Below are the code and all the weights of a small trained network. Each question names an input and a class and asks about switching units off, where a switched-off unit gives its printed mean instead of its output.

import numpy as np


def w(rows, s, z=0):
    codes = np.array(rows[::2]) - 128.0
    scale = np.full(codes.shape[1], s)
    scale[-1] = z or s
    return codes * scale


def f(y):
    return y / 2 * (1 + np.tanh(0.7978845608 * (y + 0.044715 * y**3)))


def log_softmax(a):
    a = a - a.max(-1, keepdims=True)
    return a - np.log(np.exp(a).sum(-1, keepdims=True))


def net(x, mask):
    res = np.array(x, float).reshape(1, 7) / 4 @ E
    y = f(res @ A[0][:, :-1].T + A[0][:, -1])
    res = res + np.where(mask, y, B[0][:, -1]) @ B[0][:, :-1]
    return log_softmax(res[-1] @ U[:, :-1].T + U[:, -1])


A, B = {}, {}
E = w([
[128,128,128,129],'x0',
[128,130,129,126],'x1',
[31,83,219,56],'x2',
[118,1,104,201],'x3',
[127,127,128,128],'x4',
[173,82,71,21],'x5',
[219,108,217,124],'x6',
],0.0078)
A[0] = w([
[92,172,178,220,26],'n0',
[143,54,107,142,37],'n1',
[137,12,96,158,75],'n2',
[222,149,48,140,93],'n3',
[72,138,55,113,30],'n4',
[60,150,60,124,64],'n5',
[136,195,128,74,125],'n6',
[58,85,207,44,75],'n7',
[154,222,137,56,67],'n8',
[188,64,54,6,4],'n9',
[240,104,219,117,11],'n10',
[111,123,146,109,58],'n11',
[184,168,95,179,82],'n12',
],0.019,0.0037)
B[0] = w([
[135,188,248,89,200],'n0',
[126,126,126,203,169],'n1',
[126,124,114,250,207],'n2',
[126,17,130,79,218],'n3',
[132,185,54,92,173],'n4',
[138,186,44,96,185],'n5',
[137,120,123,219,193],'n6',
[134,3,119,83,249],'n7',
[117,125,126,252,216],'n8',
[125,203,253,67,217],'n9',
[122,226,5,80,211],'n10',
[121,104,129,124,140],'n11',
[114,38,136,92,195],'n12',
],0.032,0.015)
U = w([
[150,43,137,121,158],'0',
[148,134,148,255,3],'1',
[157,172,230,129,177],'2',
[158,173,53,123,193],'3',
],0.0086,0.0021)

Each question gives the input, the list of numbers given to net, and the class t.
The units are the neurons (one row each of A and B). Each row of codes is followed by its name. A weight is (code - 128) times the scale printed after its matrix; where a second scale follows, it is the last column's (A, B and U).
mask holds one flag per neuron, in row order. A switched-off neuron (its flag False) gives its mean, the last column of its row in B, instead of its output. The means were averaged over made-up inputs and are rounded, as every weight is.
A unit's drop is (log p(t) with every unit on - log p(t) with that unit switched off) / (log p(t) with every unit on - log p(t) with every unit switched off).
The circuit of an input: a set's keep is (log p(t) with only the set's units on - log p(t) with every unit switched off) / (log p(t) with every unit on - log p(t) with every unit switched off). Starting from the 12 units with the biggest drops (on a tie, the unit counted first), units are removed one at a time, each time the one whose removal leaves the highest keep (on an exact tie, the one counted first), for as long as the keep stays at least 0.8.
circuit, biggest first: the units of the circuit, biggest drop first
unit that matters most: the unit with the biggest drop
k most important neurons: the k neurons with the biggest drops, biggest first
drop of u: that unit's drop, to one decimal
input [-4,-8,2,7,8,-6,8], class 3: circuit, biggest first => (n10)
input [0,8,5,-6,-1,5,2], class 1: 3 most important neurons => (n8; n6; n3)
input [-6,-4,3,-5,6,6,2], class 2: 3 most important neurons => (n9; n2; n1)
input [1,6,-5,-2,-5,-2,-6], class 3: 3 most important neurons => (n7; n5; n4)
input [0,-2,-3,-5,-6,-7,-4], class 2: 2 most important neurons => (n0; n2)
input [-2,5,-8,4,3,-8,4], class 0: 3 most important neurons => (n12; n3; n9)
input [4,-5,-4,8,-1,8,-7], class 1: 3 most important neurons => (n2; n1; n0)
input [2,5,3,-6,-1,-7,-8], class 3: 4 most important neurons => (n5; n9; n4; n2)
input [-7,2,2,-5,-2,4,2], class 1: 2 most important neurons => (n8; n6)
input [-3,-1,1,3,4,0,-3], class 1: 3 most important neurons => (n10; n2; n7)
input [3,2,-1,-4,5,-5,-6], class 3: 3 most important neurons => (n9; n5; n4)
input [2,1,-1,-1,-1,-2,0], class 2: circuit, biggest first => (n7; n2)
input [8,4,0,-8,-7,6,-2], class 1: 2 most important neurons => (n8; n6)
input [2,-6,1,0,-5,6,0], class 2: circuit, biggest first => (n9)
input [-7,-6,6,-1,1,4,7], class 3: 2 most important neurons => (n10; n3)
input [1,-3,1,-1,5,-3,-3], class 2: 2 most important neurons => (n10; n7)
input [-6,8,-6,2,-3,2,7], class 3: 2 most important neurons => (n10; n7)
input [-8,-5,6,-8,2,-1,-8], class 1: 3 most important neurons => (n8; n6; n10)
input [6,-5,-4,8,-6,-2,-4], class 1: drop of n2 => 0.4
input [-8,-7,-4,-3,2,7,-5], class 2: unit that matters most => n9
input [8,8,-1,-8,5,-4,-1], class 1: drop of n5 => 0.0
input [-4,8,-2,-3,-1,6,-5], class 2: drop of n10 => 0.3
input [7,-6,1,-5,0,0,3], class 1: drop of n8 => 0.1
